Below are the code and all the weights of a small trained network. Each question names an input and a target symbol and asks about switching units off, where a switched-off unit gives its printed mean instead of its output.

import numpy as np


def w(rows, s, z=0):
    codes = np.array(rows[::2]) - 128.0
    scale = np.full(codes.shape[1], s)
    scale[-1] = z or s
    return codes * scale


def f(y):
    return y / 2 * (1 + np.tanh(0.7978845608 * (y + 0.044715 * y**3)))


def softmax(a):
    e = np.exp(a - a.max(-1, keepdims=True))
    return e / e.sum(-1, keepdims=True)


def log_softmax(a):
    a = a - a.max(-1, keepdims=True)
    return a - np.log(np.exp(a).sum(-1, keepdims=True))


def net(x, mask):
    ids = ['ΓΣΦΨαβδεζηθλξω'.index(c) for c in x.split()]
    T = len(ids)
    res = E[ids] + P[:T]
    q, k, v = (res @ M[0].T for M in (Q, K, V))
    z = softmax(np.where(np.tri(T) > 0, q @ k.T / 2**0.5, -1e9)) @ v
    res = res + np.where(mask[0], z, O[0][:, -1]) @ O[0][:, :-1]
    y = f(res @ A[0][:, :-1].T + A[0][:, -1])
    res = res + np.where(mask[1:17], y, B[0][:, -1]) @ B[0][:, :-1]
    return log_softmax(res[-1] @ U[:, :-1].T + U[:, -1])


Q, K, V, O, A, B = {}, {}, {}, {}, {}, {}
E = w([
[72,148,85,114],'Γ',
[146,19,60,79],'Σ',
[109,34,148,94],'Φ',
[127,95,160,124],'Ψ',
[121,160,164,144],'α',
[163,104,172,154],'β',
[127,207,184,79],'δ',
[15,84,150,146],'ε',
[88,164,118,134],'ζ',
[128,91,128,125],'η',
[131,78,141,111],'θ',
[10,166,153,115],'λ',
[158,57,183,154],'ξ',
[83,93,166,135],'ω',
],0.012)
P = w([
[202,179,115,2],'0',
[9,95,87,114],'1',
[22,94,113,110],'2',
[37,91,117,108],'3',
[82,57,228,103],'4',
[93,61,220,103],'5',
[103,84,231,121],'6',
],0.0068)
Q[0] = w([
[237,250,34,180],'head 0',
[103,135,185,36],'head 0',
],0.02)
K[0] = w([
[121,85,124,251],'head 0',
[190,160,113,103],'head 0',
],0.027)
V[0] = w([
[206,217,66,146],'head 0',
[250,75,185,157],'head 0',
],0.022)
O[0] = w([
[136,155,127,231,68],'head 0',
[127,119,6,59,2],'head 0',
],0.02,0.0067)
A[0] = w([
[114,161,138,115,160],'neuron 0',
[149,157,171,176,73],'neuron 1',
[56,104,127,135,148],'neuron 2',
[140,175,79,131,73],'neuron 3',
[127,153,105,145,133],'neuron 4',
[131,150,75,168,113],'neuron 5',
[111,33,138,131,112],'neuron 6',
[143,137,35,153,2],'neuron 7',
[130,163,125,108,117],'neuron 8',
[254,243,148,74,131],'neuron 9',
[131,148,46,175,169],'neuron 10',
[143,142,111,198,85],'neuron 11',
[158,131,120,110,148],'neuron 12',
[202,111,93,170,101],'neuron 13',
[108,135,121,83,34],'neuron 14',
[144,106,115,63,36],'neuron 15',
],0.0092,0.0078)
B[0] = w([
[133,99,134,148,158],'neuron 0',
[79,93,22,111,251],'neuron 1',
[186,99,108,107,193],'neuron 2',
[114,162,216,102,142],'neuron 3',
[170,135,116,139,133],'neuron 4',
[190,112,134,171,150],'neuron 5',
[163,190,117,136,190],'neuron 6',
[116,224,239,6,157],'neuron 7',
[93,110,150,113,127],'neuron 8',
[148,53,150,171,140],'neuron 9',
[253,55,112,161,178],'neuron 10',
[90,248,213,43,161],'neuron 11',
[107,94,119,117,136],'neuron 12',
[137,98,88,132,133],'neuron 13',
[83,213,130,182,150],'neuron 14',
[74,153,74,218,174],'neuron 15',
],0.016,0.012)
U = w([
[57,144,152,140,49],'Γ',
[143,64,83,102,88],'Σ',
[70,95,68,104,164],'Φ',
[140,66,85,103,108],'Ψ',
[204,114,152,254,232],'α',
[209,96,131,98,40],'β',
[151,211,151,198,120],'δ',
[134,115,246,93,147],'ε',
[82,173,153,142,33],'ζ',
[172,60,95,150,134],'η',
[134,68,78,101,83],'θ',
[78,40,128,168,252],'λ',
[107,169,110,60,118],'ξ',
[113,93,113,92,87],'ω',
],0.0047,0.0042)

Each question gives the input, a string of symbols that net reads in full, and the target symbol t.
The units are the heads (2 rows each of Q, K, V and O) and the neurons (one row each of A and B). Each row of codes is followed by its name. A weight is (code - 128) times the scale printed after its matrix; where a second scale follows, it is the last column's (O, A, B and U).
mask holds one flag per unit, heads first, then neurons. A switched-off unit (its flag False) gives its mean, the last column of its rows in O or B, instead of its output. The means were averaged over made-up inputs and are rounded, as every weight is.
A unit's drop is (log p(t) with every unit on - log p(t) with that unit switched off) / (log p(t) with every unit on - log p(t) with every unit switched off).
The circuit of an input: a set's keep is (log p(t) with only the set's units on - log p(t) with every unit switched off) / (log p(t) with every unit on - log p(t) with every unit switched off). Starting from the 12 units with the biggest drops (on a tie, the unit counted first), units are removed one at a time, each time the one whose removal leaves the highest keep (on an exact tie, the one counted first), for as long as the keep stays at least 0.8.
circuit, biggest first: the units of the circuit, biggest drop first
unit that matters most: the unit with the biggest drop
top k neurons: the k neurons with the biggest drops, biggest first
drop of u: that unit's drop, to one decimal
input ξ ω ε, target ξ: unit that matters most : neuron 7
input ξ ε Σ ε ε α λ, target ξ: circuit, biggest first : (head 0; neuron 7)
input ε δ Φ η δ, target ε: top 2 neurons : (neuron 1; neuron 15)
input ξ Σ ε ξ ε ξ ζ, target ξ: circuit, biggest first : (neuron 7; head 0)
input ξ η Ψ, target ξ: circuit, biggest first : (neuron 7; head 0)
input α Φ ξ ε Ψ, target α: circuit, biggest first : (head 0; neuron 1)
input α β ε η, target α: circuit, biggest first : (head 0; neuron 10)
input α ε δ δ α λ, target α: circuit, biggest first : (head 0; neuron 1)
input α δ Φ α δ, target α: top 2 neurons : (neuron 1; neuron 7)
input δ ε δ δ Σ Σ, target α: top 3 neurons : (neuron 10; neuron 7; neuron 5)
input ε δ β ε δ ξ ζ, target ε: top 3 neurons : (neuron 1; neuron 15; neuron 10)
input Φ β Φ, target Φ: circuit, biggest first : (head 0; neuron 15)
input ε η δ, target λ: top 4 neurons : (neuron 1; neuron 11; neuron 7; neuron 6)
input δ δ δ Γ, target α: top 3 neurons : (neuron 10; neuron 5; neuron 7)
input β ξ β ε Φ η, target β: top 4 neurons : (neuron 10; neuron 7; neuron 1; neuron 5)
input ξ ξ ε ξ δ, target Φ: top 2 neurons : (neuron 15; neuron 10)
input δ λ λ, target α: circuit, biggest first : (head 0)
input β ε ω, target β: top 2 neurons : (neuron 10; neuron 7)
input ε ε ε ε η, target ε: top 2 neurons : (neuron 1; neuron 15)
input δ ε β α, target α: circuit, biggest first : (head 0)
input α ε ε δ λ ζ δ, target α: circuit, biggest first : (head 0; neuron 7)
input β ε ε Φ ε ζ, target β: top 2 neurons : (neuron 10; neuron 7)
input β ε ε, target β: top 2 neurons : (neuron 10; neuron 7)
input δ α Ψ, target α: top 3 neurons : (neuron 10; neuron 7; neuron 5)
input Φ ξ Φ ε ε, target Φ: drop of neuron 4 : 0.0
input λ Ψ θ, target λ: drop of neuron 7 : 0.2
